Below are the code and all the weights of a small trained network. Each question names an input and a class and asks about switching units off, where a switched-off unit gives its printed mean instead of its output.

import numpy as np


def w(rows, s, z=0):
    codes = np.array(rows[::2]) - 128.0
    scale = np.full(codes.shape[1], s)
    scale[-1] = z or s
    return codes * scale


def f(y):
    return y / 2 * (1 + np.tanh(0.7978845608 * (y + 0.044715 * y**3)))


def log_softmax(a):
    a = a - a.max(-1, keepdims=True)
    return a - np.log(np.exp(a).sum(-1, keepdims=True))


def net(x, mask):
    res = np.array(x, float).reshape(1, 6) / 4 @ E
    y = f(res @ A[0][:, :-1].T + A[0][:, -1])
    res = res + np.where(mask, y, B[0][:, -1]) @ B[0][:, :-1]
    return log_softmax(res[-1] @ U[:, :-1].T + U[:, -1])


A, B = {}, {}
E = w([
[130,79,213,104,187,230,101,31,136,147,110,111],'x0',
[156,186,202,124,95,190,79,94,75,229,195,90],'x1',
[221,98,151,70,154,172,119,148,100,155,6,68],'x2',
[253,110,94,101,126,108,205,151,50,175,81,74],'x3',
[128,125,172,182,112,97,90,36,110,175,123,150],'x4',
[153,234,39,190,39,143,191,174,165,190,174,130],'x5',
],0.0081)
A[0] = w([
[96,146,47,129,117,103,169,206,130,79,117,150,235],'neuron 0',
[205,101,129,152,171,124,114,129,80,152,80,92,164],'neuron 1',
[150,118,93,95,108,125,188,211,125,68,107,123,177],'neuron 2',
[183,81,199,122,132,171,73,23,102,179,108,114,255],'neuron 3',
[2,99,182,151,163,121,56,29,164,81,188,178,233],'neuron 4',
[140,162,139,130,168,81,187,137,137,155,173,104,230],'neuron 5',
[104,213,62,185,71,152,149,178,169,181,194,151,146],'neuron 6',
],0.0099,0.0024)
B[0] = w([
[146,97,52,98,95,133,195,235,129,90,131,132,210],'neuron 0',
[128,63,106,107,123,181,117,60,117,139,135,67,187],'neuron 1',
[126,96,65,96,129,93,139,109,154,62,114,139,196],'neuron 2',
[146,97,166,134,197,147,116,43,81,187,90,92,230],'neuron 3',
[136,223,250,167,209,93,109,152,118,72,147,211,253],'neuron 4',
[80,107,111,114,114,154,97,150,183,136,96,95,153],'neuron 5',
[106,187,95,157,48,110,131,175,142,190,173,142,224],'neuron 6',
],0.012,0.018)
U = w([
[127,49,56,47,171,118,147,157,130,27,112,135,2],'0',
[90,174,223,171,251,124,71,112,86,69,175,228,133],'1',
[142,62,147,94,196,197,70,1,46,207,99,36,224],'2',
[82,198,87,172,49,159,125,174,155,195,219,132,198],'3',
],0.0068,0.00082)

Each question gives the input, the list of numbers given to net, and the class t.
The units are the neurons (one row each of A and B). Each row of codes is followed by its name. A weight is (code - 128) times the scale printed after its matrix; where a second scale follows, it is the last column's (A, B and U).
mask holds one flag per neuron, in row order. A switched-off neuron (its flag False) gives its mean, the last column of its row in B, instead of its output. The means were averaged over made-up inputs and are rounded, as every weight is.
A unit's drop is (log p(t) with every unit on - log p(t) with that unit switched off) / (log p(t) with every unit on - log p(t) with every unit switched off).
The circuit of an input: a set's keep is (log p(t) with only the set's units on - log p(t) with every unit switched off) / (log p(t) with every unit on - log p(t) with every unit switched off). Starting from all 7 units, units are removed one at a time, each time the one whose removal leaves the highest keep (on an exact tie, the one counted first), for as long as the keep stays at least 0.8.
circuit, biggest first: the units of the circuit, biggest drop first
k most important neurons: the k neurons with the biggest drops, biggest first
drop of u: that unit's drop, to one decimal
input [-8,4,3,-4,-8,-2], class 0: most important neuron -> neuron 2
input [1,3,7,-7,-4,3], class 2: 2 most important neurons -> neuron 4; neuron 6
input [6,-6,7,-5,-2,5], class 0: circuit, biggest first -> neuron 4; neuron 3
input [-4,0,7,5,1,6], class 0: 2 most important neurons -> neuron 2; neuron 1
input [-8,-2,-8,1,8,-2], class 3: 2 most important neurons -> neuron 6; neuron 3
input [-6,-7,-1,-3,0,3], class 0: 2 most important neurons -> neuron 0; neuron 2
input [0,5,6,-8,2,5], class 3: 2 most important neurons -> neuron 6; neuron 4
input [3,-3,5,-5,0,5], class 3: 3 most important neurons -> neuron 4; neuron 3; neuron 2
input [3,5,6,-2,0,7], class 2: 3 most important neurons -> neuron 3; neuron 4; neuron 0
input [0,0,2,3,-3,4], class 0: 3 most important neurons -> neuron 2; neuron 4; neuron 0
input [6,-1,4,-8,-8,6], class 3: 2 most important neurons -> neuron 4; neuron 3
input [-1,8,-5,5,-2,-2], class 2: 2 most important neurons -> neuron 4; neuron 0
input [-7,0,3,-5,-3,-1], class 0: drop of neuron 2 -> 0.1
input [7,5,-2,2,-4,-7], class 2: circuit, biggest first -> neuron 3
input [-8,4,3,7,1,-1], class 0: drop of neuron 2 -> 0.2
input [3,0,6,-2,2,-8], class 2: drop of neuron 3 -> 0.6
